Below is a small trained network, with its code and all its weights. Each question gives an input and a target symbol and asks what happens when units are switched off, that is, made to give their printed mean instead of their output.

import numpy as np


def w(rows, s, z=0):
    codes = np.array(rows[::2]) - 128.0
    scale = np.full(codes.shape[1], s)
    scale[-1] = z or s
    return codes * scale


def norm(h):
    return h / np.sqrt((h * h).mean(-1, keepdims=True) + 1e-5)


def f(y):
    return y / 2 * (1 + np.tanh(0.7978845608 * (y + 0.044715 * y**3)))


def softmax(a):
    e = np.exp(a - a.max(-1, keepdims=True))
    return e / e.sum(-1, keepdims=True)


def log_softmax(a):
    a = a - a.max(-1, keepdims=True)
    return a - np.log(np.exp(a).sum(-1, keepdims=True))


def net(x, mask):
    ids = ['αβδεζηθλμξπστφω'.index(c) for c in x.split()]
    T = len(ids)
    res = E[ids] + P[:T]
    u = 0
    for l in range(2):
        r = norm(res)
        for j in range(3):
            rows = slice(2 * j, 2 * j + 2)
            q, k, v = (r @ M[l][rows].T for M in (Q, K, V))
            z = softmax(np.where(np.tri(T) > 0, q @ k.T / 2**0.5, -1e9)) @ v
            o = O[l][rows]
            res = res + np.where(mask[u + j], z, o[:, -1]) @ o[:, :-1]
        u += 3
        y = f(norm(res) @ A[l][:, :-1].T + A[l][:, -1])
        res = res + np.where(mask[u : u + 12], y, B[l][:, -1]) @ B[l][:, :-1]
        u += 12
    return log_softmax(norm(res)[-1] @ U[:, :-1].T + U[:, -1])


Q, K, V, O, A, B = {}, {}, {}, {}, {}, {}
E = w([
[166,96,174,129,75,97,160,119],'α',
[153,143,159,109,135,41,108,103],'β',
[164,110,164,166,100,129,126,147],'δ',
[127,135,113,178,129,113,95,91],'ε',
[158,147,144,169,76,73,151,30],'ζ',
[95,98,110,234,61,164,122,143],'η',
[122,121,125,119,201,120,120,199],'θ',
[195,135,170,87,107,96,104,98],'λ',
[135,135,156,181,93,49,87,120],'μ',
[152,160,200,99,174,146,69,141],'ξ',
[106,170,200,145,127,98,47,152],'π',
[140,124,122,163,146,246,162,92],'σ',
[154,169,152,100,76,171,102,140],'τ',
[137,81,96,106,141,97,166,251],'φ',
[163,154,5,184,206,124,92,130],'ω',
],0.021)
P = w([
[154,186,161,88,132,118,168,159],'0',
[101,178,128,95,122,151,127,91],'1',
[213,162,228,200,189,94,156,151],'2',
[156,181,105,118,101,118,121,166],'3',
[99,128,117,109,116,146,90,84],'4',
[213,115,198,186,208,76,168,152],'5',
[158,147,81,133,95,117,102,167],'6',
[94,67,94,126,124,139,56,98],'7',
[219,93,174,193,211,90,180,172],'8',
[149,141,83,132,91,128,98,157],'9',
[47,4,85,109,133,165,66,91],'10',
[199,95,202,249,220,153,166,152],'11',
[123,167,122,124,83,131,94,116],'12',
],0.014)
Q[0] = w([
[238,81,186,150,203,159,108,75],'0.h1',
[100,125,149,161,196,118,28,222],'0.h1',
[203,105,224,254,231,105,137,120],'0.h2',
[180,126,125,162,95,103,67,119],'0.h2',
[206,99,193,244,253,108,160,129],'0.h3',
[81,142,148,126,197,176,165,96],'0.h3',
],0.0076)
K[0] = w([
[149,51,205,133,219,118,40,47],'0.h1',
[104,117,121,150,141,130,48,172],'0.h1',
[52,35,122,80,110,125,55,84],'0.h2',
[213,118,116,165,129,135,115,173],'0.h2',
[49,2,135,99,136,130,77,63],'0.h3',
[87,120,156,95,136,177,152,112],'0.h3',
],0.0092)
V[0] = w([
[138,118,70,105,185,129,110,83],'0.h1',
[143,108,191,173,116,88,169,58],'0.h1',
[151,92,112,184,92,132,179,114],'0.h2',
[132,95,135,117,190,63,193,69],'0.h2',
[253,116,108,101,118,195,214,66],'0.h3',
[158,57,170,150,166,204,88,114],'0.h3',
],0.0072)
O[0] = w([
[136,107,171,74,141,121,129,126,38],'0.h1',
[149,96,137,150,136,91,64,105,254],'0.h1',
[141,152,79,189,96,104,138,145,138],'0.h2',
[165,178,122,100,175,96,192,137,73],'0.h2',
[254,142,80,137,108,147,92,155,157],'0.h3',
[211,33,110,82,188,121,129,166,159],'0.h3',
],0.0097,0.003)
A[0] = w([
[115,173,156,93,174,179,46,199,131],'0.n1',
[101,159,33,202,132,161,133,89,79],'0.n2',
[151,126,132,82,121,187,93,56,229],'0.n3',
[145,153,224,148,176,161,107,112,3],'0.n4',
[141,121,166,200,157,189,119,181,106],'0.n5',
[118,132,133,207,202,163,131,101,52],'0.n6',
[133,129,126,157,1,182,181,119,55],'0.n7',
[159,85,199,86,99,164,122,152,104],'0.n8',
[157,87,174,121,40,102,191,77,129],'0.n9',
[147,194,31,47,72,144,121,71,108],'0.n10',
[134,152,17,142,120,136,37,156,92],'0.n11',
[133,153,176,207,143,128,101,74,129],'0.n12',
],0.0088,0.0044)
B[0] = w([
[132,118,104,197,168,176,107,89,191],'0.n1',
[189,104,112,85,163,31,182,71,163],'0.n2',
[92,86,128,32,123,139,150,141,211],'0.n3',
[137,137,54,93,181,22,134,130,158],'0.n4',
[173,78,183,126,117,48,116,61,217],'0.n5',
[138,217,160,52,137,3,86,199,152],'0.n6',
[222,149,68,222,97,162,81,134,179],'0.n7',
[116,188,93,186,78,60,107,127,172],'0.n8',
[81,187,84,172,220,88,16,182,204],'0.n9',
[145,127,126,54,118,144,90,99,165],'0.n10',
[32,139,177,68,141,137,165,133,215],'0.n11',
[103,79,138,88,79,106,201,157,255],'0.n12',
],0.0076,0.0051)
Q[1] = w([
[96,253,124,116,62,232,210,141],'1.h1',
[68,129,81,99,57,181,45,94],'1.h1',
[54,139,36,84,33,201,62,115],'1.h2',
[119,254,148,103,89,184,157,151],'1.h2',
[147,87,236,131,139,153,48,95],'1.h3',
[47,208,111,127,57,227,95,83],'1.h3',
],0.008)
K[1] = w([
[140,240,203,128,87,151,118,144],'1.h1',
[238,185,200,147,179,89,236,160],'1.h1',
[223,204,190,154,165,78,209,171],'1.h2',
[119,255,253,125,82,195,105,115],'1.h2',
[108,139,181,143,109,197,8,158],'1.h3',
[179,245,239,162,130,124,161,143],'1.h3',
],0.0088)
V[1] = w([
[169,99,146,48,159,119,175,55],'1.h1',
[162,104,251,168,85,167,157,44],'1.h1',
[123,148,119,164,182,86,5,67],'1.h2',
[138,129,215,74,85,99,63,233],'1.h2',
[97,116,71,62,44,99,128,139],'1.h3',
[157,69,163,198,163,92,202,131],'1.h3',
],0.011)
O[1] = w([
[147,114,134,49,130,113,162,88,148],'1.h1',
[179,67,205,150,72,117,171,30,152],'1.h1',
[134,201,123,125,145,104,55,44,254],'1.h2',
[161,146,253,140,104,156,123,217,218],'1.h2',
[147,150,99,112,18,64,118,178,154],'1.h3',
[147,170,134,148,153,124,224,142,84],'1.h3',
],0.014,0.0072)
A[1] = w([
[78,166,168,184,98,137,175,91,83],'1.n1',
[65,163,100,177,199,134,169,112,47],'1.n2',
[80,173,118,139,61,236,156,100,119],'1.n3',
[149,70,139,197,98,173,132,113,230],'1.n4',
[101,148,148,47,94,192,139,101,174],'1.n5',
[178,91,98,51,102,120,199,104,89],'1.n6',
[171,105,90,126,114,192,12,146,213],'1.n7',
[113,157,138,180,79,117,113,124,147],'1.n8',
[195,101,126,132,129,123,106,86,114],'1.n9',
[126,109,131,162,162,76,113,203,254],'1.n10',
[114,175,123,112,70,246,127,112,61],'1.n11',
[161,126,136,116,163,89,87,130,203],'1.n12',
],0.012,0.0068)
B[1] = w([
[93,72,128,117,123,2,86,156,141],'1.n1',
[122,134,118,110,228,191,203,221,132],'1.n2',
[84,49,60,129,98,224,102,94,131],'1.n3',
[84,90,103,99,224,95,102,156,214],'1.n4',
[129,62,73,188,163,51,103,228,164],'1.n5',
[99,46,132,84,139,108,189,136,146],'1.n6',
[116,73,138,107,225,71,146,179,254],'1.n7',
[141,128,91,127,176,84,201,105,201],'1.n8',
[165,101,97,136,133,193,167,162,193],'1.n9',
[71,148,105,113,108,212,155,159,236],'1.n10',
[93,63,106,155,104,228,94,179,131],'1.n11',
[102,113,107,148,129,146,185,104,251],'1.n12',
],0.0094,0.0098)
U = w([
[247,213,88,222,163,127,67,192,45],'α',
[167,239,225,74,154,92,180,137,64],'β',
[219,98,210,228,155,139,197,161,99],'δ',
[136,123,114,70,77,55,223,164,24],'ε',
[243,159,68,158,112,134,115,57,231],'ζ',
[91,73,46,241,101,127,175,88,92],'η',
[64,162,156,122,198,175,227,105,161],'θ',
[243,124,150,73,99,114,43,202,61],'λ',
[52,145,175,195,102,85,173,119,71],'μ',
[164,120,179,106,232,178,78,38,58],'ξ',
[33,110,218,190,119,174,74,70,135],'π',
[215,51,122,62,142,179,199,95,154],'σ',
[155,60,97,172,46,199,12,133,255],'τ',
[98,125,110,128,51,162,156,231,163],'φ',
[109,160,2,64,142,119,96,128,93],'ω',
],0.0084,0.0047)

Each question gives the input, a string of symbols that net reads in full, and the target symbol t.
The units are the heads (2 rows each of Q, K, V and O) and the neurons (one row each of A and B). Each row of codes is followed by its name. A weight is (code - 128) times the scale printed after its matrix; where a second scale follows, it is the last column's (O, A, B and U).
mask holds one flag per unit, layer by layer, with each layer's heads first. A switched-off unit (its flag False) gives its mean, the last column of its rows in O or B, instead of its output. The means were averaged over made-up inputs and are rounded, as every weight is.
A unit's drop is (log p(t) with every unit on - log p(t) with that unit switched off) / (log p(t) with every unit on - log p(t) with every unit switched off).
The circuit of an input: a set's keep is (log p(t) with only the set's units on - log p(t) with every unit switched off) / (log p(t) with every unit on - log p(t) with every unit switched off). Starting from the 12 units with the biggest drops (on a tie, the unit counted first), units are removed one at a time, each time the one whose removal leaves the highest keep (on an exact tie, the one counted first), for as long as the keep stays at least 0.8.
units of the circuit, in order: the units of the circuit, biggest drop first
most important unit: the unit with the biggest drop
top k neurons: the k neurons with the biggest drops, biggest first
k most important neurons of layer l: the k neurons of layer l with the biggest drops, biggest first
heads that matter: for each layer, one digit per head in row order, 1 if its drop is at least 0.15 and else 0, layers parted by /
input β ξ φ, target ξ: units of the circuit, in order	0.n1; 1.h3; 1.h2; 0.n4
input δ σ θ δ δ ζ α λ δ π, target π: units of the circuit, in order	0.n11; 0.n1; 1.h1
input θ λ α θ δ λ α α σ, target α: units of the circuit, in order	0.n9; 1.h1; 1.h2
input δ δ δ ζ ζ δ μ α θ α β δ σ, target σ: heads that matter	001 / 000
input ε θ ζ λ β λ δ ζ α, target ζ: heads that matter	000 / 010
input π ξ β ζ δ η β ζ δ θ θ, target θ: most important neuron of layer 0	0.n10
input ζ ω ζ δ η β, target η: heads that matter	000 / 010
input ε δ μ δ δ ξ ω ξ, target ω: heads that matter	001 / 110
input ζ ω α, target ω: units of the circuit, in order	1.h1; 1.h2
input δ μ τ, target μ: heads that matter	001 / 000
input ζ λ α τ δ α θ β ω, target β: heads that matter	001 / 010
input δ δ δ ε ε, target ε: top 2 neurons	0.n2; 0.n12
input μ ζ μ θ ξ ζ, target ξ: units of the circuit, in order	1.h3; 0.h2
input ω β σ ω π λ μ τ μ β λ φ, target λ: most important unit	1.h3
input α β ε σ β δ θ θ α π φ ζ, target φ: heads that matter	000 / 110
input ω τ π α σ π, target σ: units of the circuit, in order	1.h1; 1.h2; 0.h3; 0.n9
input ω δ η σ, target σ: 2 most important neurons of layer 0	0.n2; 0.n5
input τ α ε θ, target θ: heads that matter	100 / 001
input ε α θ, target α: units of the circuit, in order	0.n9; 1.h1; 0.h3
input δ ξ β β, target β: units of the circuit, in order	0.h3; 1.h2
input ζ φ ζ ω σ δ η η β ξ η β, target η: most important unit	1.h2
input τ ξ ε σ η, target σ: units of the circuit, in order	0.n2; 1.h1
input α τ δ β θ σ ζ ζ λ ξ, target ξ: units of the circuit, in order	0.n1; 1.h3
input ζ δ ε α, target α: heads that matter	000 / 000
input θ α δ ζ ζ, target ζ: top 2 neurons	0.n9; 0.n2
input η δ π π η δ, target η: heads that matter	000 / 010
